Below is a small trained network, with its code and all its weights. Each question gives an input and a target symbol and asks what happens when units are switched off, that is, made to give their printed mean instead of their output.

import numpy as np


def w(rows, s, z=0):
    codes = np.array(rows[::2]) - 128.0
    scale = np.full(codes.shape[1], s)
    scale[-1] = z or s
    return codes * scale


def f(y):
    return np.maximum(y, 0)


def softmax(a):
    e = np.exp(a - a.max(-1, keepdims=True))
    return e / e.sum(-1, keepdims=True)


def log_softmax(a):
    a = a - a.max(-1, keepdims=True)
    return a - np.log(np.exp(a).sum(-1, keepdims=True))


def net(x, mask):
    ids = ['αβγδεζηθλμξπστψω'.index(c) for c in x.split()]
    T = len(ids)
    res = E[ids] + P[:T]
    u = 0
    for l in range(3):
        r = res
        for j in range(2):
            rows = slice(2 * j, 2 * j + 2)
            q, k, v = (r @ M[l][rows].T for M in (Q, K, V))
            z = softmax(np.where(np.tri(T) > 0, q @ k.T / 2**0.5, -1e9)) @ v
            o = O[l][rows]
            res = res + np.where(mask[u + j], z, o[:, -1]) @ o[:, :-1]
        u += 2
        y = f(res @ A[l][:, :-1].T + A[l][:, -1])
        res = res + np.where(mask[u : u + 8], y, B[l][:, -1]) @ B[l][:, :-1]
        u += 8
    return log_softmax(res[-1] @ U[:, :-1].T + U[:, -1])


Q, K, V, O, A, B = {}, {}, {}, {}, {}, {}
E = w([
[148,77,86,121,78,125,49],'α',
[142,76,92,112,81,124,49],'β',
[28,250,228,168,231,90,43],'γ',
[141,98,178,123,59,10,252],'δ',
[125,152,217,4,60,29,66],'ε',
[158,76,80,101,105,153,51],'ζ',
[31,110,174,51,248,59,132],'η',
[178,39,103,141,127,187,16],'θ',
[16,239,62,197,88,134,118],'λ',
[60,21,130,7,157,169,247],'μ',
[67,77,16,227,212,187,134],'ξ',
[70,200,223,49,98,177,179],'π',
[224,197,163,109,251,193,62],'σ',
[215,60,168,108,34,245,194],'τ',
[221,221,224,185,17,237,20],'ψ',
[75,202,20,244,79,236,238],'ω',
],0.004)
P = w([
[165,180,98,105,142,52,139],'0',
[114,180,114,103,132,79,172],'1',
[97,174,126,96,130,118,179],'2',
[88,173,142,95,140,134,170],'3',
[77,170,144,95,135,159,171],'4',
[62,159,151,92,142,170,153],'5',
[52,156,158,101,145,179,150],'6',
[55,164,150,91,148,199,164],'7',
[46,150,166,83,156,207,139],'8',
[33,155,157,87,147,221,151],'9',
[24,143,167,91,156,239,134],'10',
[10,121,183,106,147,250,137],'11',
[22,140,181,101,164,251,125],'12',
[23,129,176,91,169,243,119],'13',
],0.0022)
Q[0] = w([
[34,184,10,249,64,255,247],'L0H0',
[229,61,243,7,185,5,11],'L0H0',
[43,206,133,181,235,6,186],'L0H1',
[60,193,117,179,231,1,185],'L0H1',
],0.0037)
K[0] = w([
[9,222,11,242,162,230,244],'L0H0',
[248,19,250,19,95,24,4],'L0H0',
[25,242,97,141,228,21,17],'L0H1',
[37,241,81,162,230,12,16],'L0H1',
],0.0039)
V[0] = w([
[248,68,224,105,203,104,18],'L0H0',
[4,185,24,191,43,224,240],'L0H0',
[166,92,186,75,159,213,210],'L0H1',
[15,166,205,27,178,171,150],'L0H1',
],0.0036)
O[0] = w([
[247,109,217,71,202,95,67,37],'L0H0',
[27,161,80,222,71,161,228,247],'L0H0',
[172,78,138,114,115,254,161,165],'L0H1',
[19,171,200,59,132,245,114,185],'L0H1',
],0.0033,0.0012)
A[0] = w([
[19,91,72,69,245,202,157,253],'L0N0',
[64,238,11,254,116,241,124,225],'L0N1',
[76,231,224,149,18,229,202,242],'L0N2',
[201,139,206,45,32,242,28,234],'L0N3',
[13,236,248,25,182,7,146,248],'L0N4',
[190,98,211,54,30,246,49,219],'L0N5',
[54,242,185,179,248,165,31,214],'L0N6',
[22,78,183,28,219,211,232,248],'L0N7',
],0.0039,0.0031)
B[0] = w([
[9,58,99,61,239,191,143,250],'L0N0',
[7,141,31,246,116,232,48,238],'L0N1',
[29,172,168,111,48,239,194,244],'L0N2',
[214,72,186,27,50,248,12,202],'L0N3',
[27,235,248,4,185,10,186,202],'L0N4',
[201,57,160,29,40,252,25,197],'L0N5',
[10,233,225,206,249,225,24,200],'L0N6',
[22,67,152,18,204,213,224,253],'L0N7',
],0.0037,0.0049)
Q[1] = w([
[254,116,182,174,54,23,134],'L1H0',
[17,162,135,77,145,248,103],'L1H0',
[228,70,104,196,13,108,23],'L1H1',
[30,220,153,72,238,100,231],'L1H1',
],0.0038)
K[1] = w([
[254,60,86,140,25,25,50],'L1H0',
[16,187,207,82,177,243,173],'L1H0',
[226,223,111,233,13,83,67],'L1H1',
[24,35,163,21,247,92,195],'L1H1',
],0.0038)
V[1] = w([
[211,42,19,211,32,61,124],'L1H0',
[2,198,154,55,238,220,220],'L1H0',
[52,43,166,38,250,174,188],'L1H1',
[14,219,74,110,90,92,216],'L1H1',
],0.0037)
O[1] = w([
[230,130,22,133,126,71,155,34],'L1H0',
[1,88,176,159,97,179,121,248],'L1H0',
[22,68,174,95,207,172,168,199],'L1H1',
[3,142,166,104,80,59,179,157],'L1H1',
],0.0034,0.013)
A[1] = w([
[80,200,195,180,23,243,4,130],'L1N0',
[95,18,76,140,18,231,210,221],'L1N1',
[71,240,153,219,248,174,18,158],'L1N2',
[27,125,243,8,244,42,184,249],'L1N3',
[95,248,236,98,6,154,148,196],'L1N4',
[168,216,185,95,245,152,36,157],'L1N5',
[36,31,69,232,246,215,9,252],'L1N6',
[161,34,180,12,7,205,26,199],'L1N7',
],0.0038,0.0029)
B[1] = w([
[64,150,188,159,54,236,60,216],'L1N0',
[91,19,29,123,20,233,146,210],'L1N1',
[11,155,222,247,236,214,83,189],'L1N2',
[50,73,235,10,176,29,172,242],'L1N3',
[106,211,216,68,15,163,176,193],'L1N4',
[192,197,211,134,249,255,73,141],'L1N5',
[19,27,129,247,186,169,66,249],'L1N6',
[236,43,95,19,29,214,20,189],'L1N7',
],0.0036,0.015)
Q[2] = w([
[16,26,161,231,129,250,10],'L2H0',
[74,207,176,227,248,127,134],'L2H0',
[252,220,62,24,46,51,190],'L2H1',
[84,202,186,170,212,112,238],'L2H1',
],0.0038)
K[2] = w([
[70,37,183,56,108,235,99],'L2H0',
[7,59,244,107,248,18,227],'L2H0',
[230,223,48,172,128,28,84],'L2H1',
[105,121,253,7,195,62,224],'L2H1',
],0.0037)
V[2] = w([
[94,5,26,10,225,34,246],'L2H0',
[190,10,9,39,11,237,238],'L2H0',
[159,63,232,7,222,41,128],'L2H1',
[122,10,51,203,252,42,16],'L2H1',
],0.0039)
O[2] = w([
[15,4,93,14,236,94,244,13],'L2H0',
[241,11,25,12,19,241,239,132],'L2H0',
[198,26,245,183,247,20,184,145],'L2H1',
[41,18,12,80,226,22,5,2],'L2H1',
],0.0039,0.0081)
A[2] = w([
[143,217,248,34,19,54,242,229],'L2N0',
[54,205,49,177,48,113,6,105],'L2N1',
[53,76,214,221,250,9,245,125],'L2N2',
[29,26,109,48,171,83,19,221],'L2N3',
[80,236,160,205,204,49,2,241],'L2N4',
[109,241,91,218,49,208,1,114],'L2N5',
[160,41,169,171,205,240,111,192],'L2N6',
[50,4,126,67,50,165,218,254],'L2N7',
],0.0037)
B[2] = w([
[221,37,104,244,7,5,17,176],'L2N0',
[25,228,8,155,5,21,97,165],'L2N1',
[255,201,89,232,201,45,197,196],'L2N2',
[127,19,12,43,88,11,13,195],'L2N3',
[228,222,208,31,102,25,15,185],'L2N4',
[159,243,29,137,7,189,102,206],'L2N5',
[201,37,113,160,236,209,139,217],'L2N6',
[179,82,45,117,74,58,222,251],'L2N7',
],0.0037,0.021)
U = w([
[161,161,107,122,151,127,135,164],'α',
[175,152,112,77,152,119,125,214],'β',
[144,203,168,214,144,102,54,10],'γ',
[177,109,98,247,29,4,204,253],'δ',
[190,108,195,7,37,31,37,61],'ε',
[170,134,109,79,172,143,117,223],'ζ',
[102,56,185,173,232,89,98,62],'η',
[230,69,109,153,173,174,32,183],'θ',
[16,243,117,38,69,95,151,89],'λ',
[65,48,90,61,238,170,248,67],'μ',
[26,25,55,135,61,44,16,152],'ξ',
[118,178,239,236,159,244,248,126],'π',
[153,191,147,8,220,216,36,217],'σ',
[238,68,84,97,111,221,193,106],'τ',
[235,196,96,225,84,164,97,42],'ψ',
[50,213,25,96,65,148,232,44],'ω',
],0.0038,0.0037)

Each question gives the input, a string of symbols that net reads in full, and the target symbol t.
The units are the heads (2 rows each of Q, K, V and O) and the neurons (one row each of A and B). Each row of codes is followed by its name. A weight is (code - 128) times the scale printed after its matrix; where a second scale follows, it is the last column's (O, A, B and U).
mask holds one flag per unit, layer by layer, with each layer's heads first. A switched-off unit (its flag False) gives its mean, the last column of its rows in O or B, instead of its output. The means were averaged over made-up inputs and are rounded, as every weight is.
A unit's drop is (log p(t) with every unit on - log p(t) with that unit switched off) / (log p(t) with every unit on - log p(t) with every unit switched off).
top k neurons: the k neurons with the biggest drops, biggest first
top k neurons in layer l: the k neurons of layer l with the biggest drops, biggest first
heads that matter: for each layer, one digit per head in row order, 1 if its drop is at least 0.15 and else 0, layers parted by /
input ξ ξ θ δ ε θ η ξ ω, target η: heads that matter : 00 / 01 / 11
input ε ξ ξ μ π λ λ, target π: heads that matter : 00 / 00 / 01
input ε ψ ε π ξ π θ, target π: heads that matter : 01 / 10 / 01
input ζ ζ ξ δ η μ τ τ ε ε τ β λ, target μ: top 2 neurons in layer 1 : [L1N3, L1N1]
input τ ξ α μ δ ξ ψ τ θ ω, target μ: top 2 neurons : [L0N7, L1N3]
input ξ θ ε ε ξ ψ η ξ ω λ θ λ, target η: top 3 neurons : [L1N3, L0N4, L0N7]
input σ α τ ξ θ, target τ: top neuron in layer 0 : [L0N5]
input θ σ η ξ ξ σ ω ψ ψ ξ β ε, target ε: top 2 neurons : [L0N4, L1N3]
input ξ β ε ξ ξ θ ξ α ξ ξ ζ μ, target μ: top 2 neurons : [L0N7, L0N0]
input λ τ ε ζ μ τ π ξ λ ψ ω τ, target ω: heads that matter : 10 / 00 / 01
input ξ ξ β, target ξ: heads that matter : 00 / 00 / 01
input β τ μ μ ξ τ, target τ: heads that matter : 00 / 00 / 10
input ξ β δ ζ ξ τ τ ε μ θ ξ λ, target μ: heads that matter : 00 / 00 / 10
input σ θ θ ε π θ, target π: heads that matter : 00 / 10 / 01
input ω α η θ π τ ω, target π: heads that matter : 00 / 00 / 01
input ξ ε δ ξ ε λ ω, target ω: top 2 neurons in layer 0 : [L0N2, L0N1]
input τ η ε ξ ζ ε τ ε ξ ξ ξ ω, target η: heads that matter : 01 / 11 / 11
input ξ ζ ζ η π β, target π: top 2 neurons in layer 0 : [L0N4, L0N2]
input σ ξ π λ ζ λ γ ξ σ, target γ: top 3 neurons : [L0N6, L1N2, L0N4]
input δ λ μ π ξ, target π: heads that matter : 00 / 10 / 01
input τ θ ζ τ ε τ ξ π ξ τ λ δ δ ψ, target ψ: top 2 neurons in layer 0 : [L0N3, L0N5]
input π ξ ξ δ ξ η λ ξ δ β ξ, target η: heads that matter : 00 / 00 / 11
input ξ ξ ξ π θ γ ε ξ δ μ γ, target γ: top 2 neurons : [L0N6, L1N2]
input ξ δ ζ τ π ξ ξ σ, target π: top 2 neurons in layer 0 : [L0N4, L0N2]
input ψ ε θ η θ ω ζ δ ε π η ξ ε σ, target η: top 2 neurons : [L1N3, L0N0]
input γ ξ τ δ δ τ γ ε ξ ξ, target γ: top 2 neurons in layer 1 : [L1N2, L1N3]
